Below is a small trained network, with its code and all its weights. Each question gives an input and a target symbol and asks what happens when units are switched off, that is, made to give their printed mean instead of their output.

import numpy as np


def w(rows, s, z=0):
    codes = np.array(rows[::2]) - 128.0
    scale = np.full(codes.shape[1], s)
    scale[-1] = z or s
    return codes * scale


def f(y):
    return y / 2 * (1 + np.tanh(0.7978845608 * (y + 0.044715 * y**3)))


def softmax(a):
    e = np.exp(a - a.max(-1, keepdims=True))
    return e / e.sum(-1, keepdims=True)


def log_softmax(a):
    a = a - a.max(-1, keepdims=True)
    return a - np.log(np.exp(a).sum(-1, keepdims=True))


def net(x, mask):
    ids = ['ΛΦΨαβγδεζημπτ'.index(c) for c in x.split()]
    T = len(ids)
    res = E[ids] + P[:T]
    q, k, v = (res @ M[0].T for M in (Q, K, V))
    z = softmax(np.where(np.tri(T) > 0, q @ k.T / 2**0.5, -1e9)) @ v
    res = res + np.where(mask[0], z, O[0][:, -1]) @ O[0][:, :-1]
    y = f(res @ A[0][:, :-1].T + A[0][:, -1])
    res = res + np.where(mask[1:25], y, B[0][:, -1]) @ B[0][:, :-1]
    return log_softmax(res[-1] @ U[:, :-1].T + U[:, -1])


Q, K, V, O, A, B = {}, {}, {}, {}, {}, {}
E = w([
[127,253,97],'Λ',
[56,76,226],'Φ',
[206,78,131],'Ψ',
[164,111,51],'α',
[137,103,110],'β',
[56,71,53],'γ',
[139,103,95],'δ',
[147,108,117],'ε',
[83,174,161],'ζ',
[142,105,92],'η',
[136,178,225],'μ',
[153,92,183],'π',
[133,109,123],'τ',
],0.021)
P = w([
[149,162,63],'0',
[156,134,77],'1',
[161,102,78],'2',
[161,80,81],'3',
[168,65,73],'4',
[162,47,80],'5',
[169,30,80],'6',
[179,12,76],'7',
[167,3,85],'8',
[160,42,103],'9',
],0.0056)
Q[0] = w([
[127,173,146],'H1',
[11,207,196],'H1',
],0.012)
K[0] = w([
[194,199,91],'H1',
[97,250,137],'H1',
],0.02)
V[0] = w([
[141,151,5],'H1',
[198,144,151],'H1',
],0.012)
O[0] = w([
[127,190,116,211],'H1',
[249,170,179,254],'H1',
],0.011,0.0037)
A[0] = w([
[126,171,61,49],'N1',
[124,118,131,200],'N2',
[152,169,207,87],'N3',
[127,90,117,196],'N4',
[92,158,237,2],'N5',
[43,253,97,94],'N6',
[217,110,207,183],'N7',
[225,95,175,221],'N8',
[135,127,66,63],'N9',
[16,132,174,146],'N10',
[53,73,132,28],'N11',
[176,67,73,63],'N12',
[146,114,83,127],'N13',
[152,83,218,101],'N14',
[152,114,124,72],'N15',
[96,223,128,121],'N16',
[65,140,54,78],'N17',
[190,93,121,158],'N18',
[66,142,100,92],'N19',
[127,106,109,171],'N20',
[176,181,117,128],'N21',
[166,57,151,104],'N22',
[195,120,47,69],'N23',
[168,175,193,44],'N24',
],0.013,0.005)
B[0] = w([
[115,79,240,144],'N1',
[122,202,125,140],'N2',
[53,191,143,154],'N3',
[62,218,145,152],'N4',
[15,160,44,141],'N5',
[189,51,162,169],'N6',
[164,176,59,238],'N7',
[124,212,155,252],'N8',
[97,97,195,136],'N9',
[236,198,175,152],'N10',
[223,130,95,149],'N11',
[67,103,216,177],'N12',
[160,174,116,146],'N13',
[81,37,124,180],'N14',
[102,118,162,138],'N15',
[141,70,37,152],'N16',
[120,152,69,146],'N17',
[128,128,235,199],'N18',
[84,163,146,138],'N19',
[171,200,129,141],'N20',
[109,4,52,176],'N21',
[103,127,82,186],'N22',
[57,121,141,186],'N23',
[72,104,126,159],'N24',
],0.0044,0.019)
U = w([
[182,127,219,2],'Λ',
[102,145,78,82],'Φ',
[1,210,160,134],'Ψ',
[94,131,75,156],'α',
[115,104,108,65],'β',
[39,26,204,202],'γ',
[201,187,137,207],'δ',
[138,79,86,162],'ε',
[110,116,80,104],'ζ',
[39,200,6,125],'η',
[194,31,46,62],'μ',
[82,148,37,67],'π',
[113,119,106,64],'τ',
],0.0097,0.0066)

Each question gives the input, a string of symbols that net reads in full, and the target symbol t.
The units are the heads (2 rows each of Q, K, V and O) and the neurons (one row each of A and B). Each row of codes is followed by its name. A weight is (code - 128) times the scale printed after its matrix; where a second scale follows, it is the last column's (O, A, B and U).
mask holds one flag per unit, heads first, then neurons. A switched-off unit (its flag False) gives its mean, the last column of its rows in O or B, instead of its output. The means were averaged over made-up inputs and are rounded, as every weight is.
A unit's drop is (log p(t) with every unit on - log p(t) with that unit switched off) / (log p(t) with every unit on - log p(t) with every unit switched off).
The circuit of an input: a set's keep is (log p(t) with only the set's units on - log p(t) with every unit switched off) / (log p(t) with every unit on - log p(t) with every unit switched off). Starting from the 12 units with the biggest drops (on a tie, the unit counted first), units are removed one at a time, each time the one whose removal leaves the highest keep (on an exact tie, the one counted first), for as long as the keep stays at least 0.8.
units of the circuit, in order: the units of the circuit, biggest drop first
most important unit: the unit with the biggest drop
top k neurons: the k neurons with the biggest drops, biggest first
drop when u is switched off: that unit's drop, to one decimal
input Λ β Φ Λ β η γ η β α, target η: units of the circuit, in order -> H1
input Ψ ζ Ψ δ Ψ Ψ Ψ Ψ ε, target δ: units of the circuit, in order -> H1, N8
input μ γ β α Λ Ψ μ Φ, target Ψ: units of the circuit, in order -> N5, N21
input η η β Ψ Ψ β Ψ η, target δ: units of the circuit, in order -> H1, N14
input η γ η, target η: top 2 neurons -> N17, N18
input ε δ Φ δ, target γ: top 3 neurons -> N7, N12, N8
input Φ Ψ Ψ β μ β η Ψ τ, target δ: units of the circuit, in order -> H1, N21, N8
input Ψ ζ Ψ β Ψ β, target δ: units of the circuit, in order -> H1, N14
input ζ β α Ψ Φ ζ Φ β β, target γ: top 2 neurons -> N7, N12
input β Φ τ, target γ: top 2 neurons -> N7, N8
input γ μ ζ Φ Φ η, target γ: top 2 neurons -> N7, N12
input Λ γ Λ β Ψ β δ δ μ Λ, target μ: top 4 neurons -> N6, N16, N21, N8
input Ψ Φ ε Φ Φ Ψ Ψ Φ β, target γ: drop when N10 is switched off -> 0.1
input Ψ τ γ η Φ ε Ψ α, target δ: drop when N1 is switched off -> 0.0
input β γ δ, target η: drop when N5 is switched off -> -0.1
input Ψ δ Ψ η β β η μ, target Ψ: most important unit -> N3
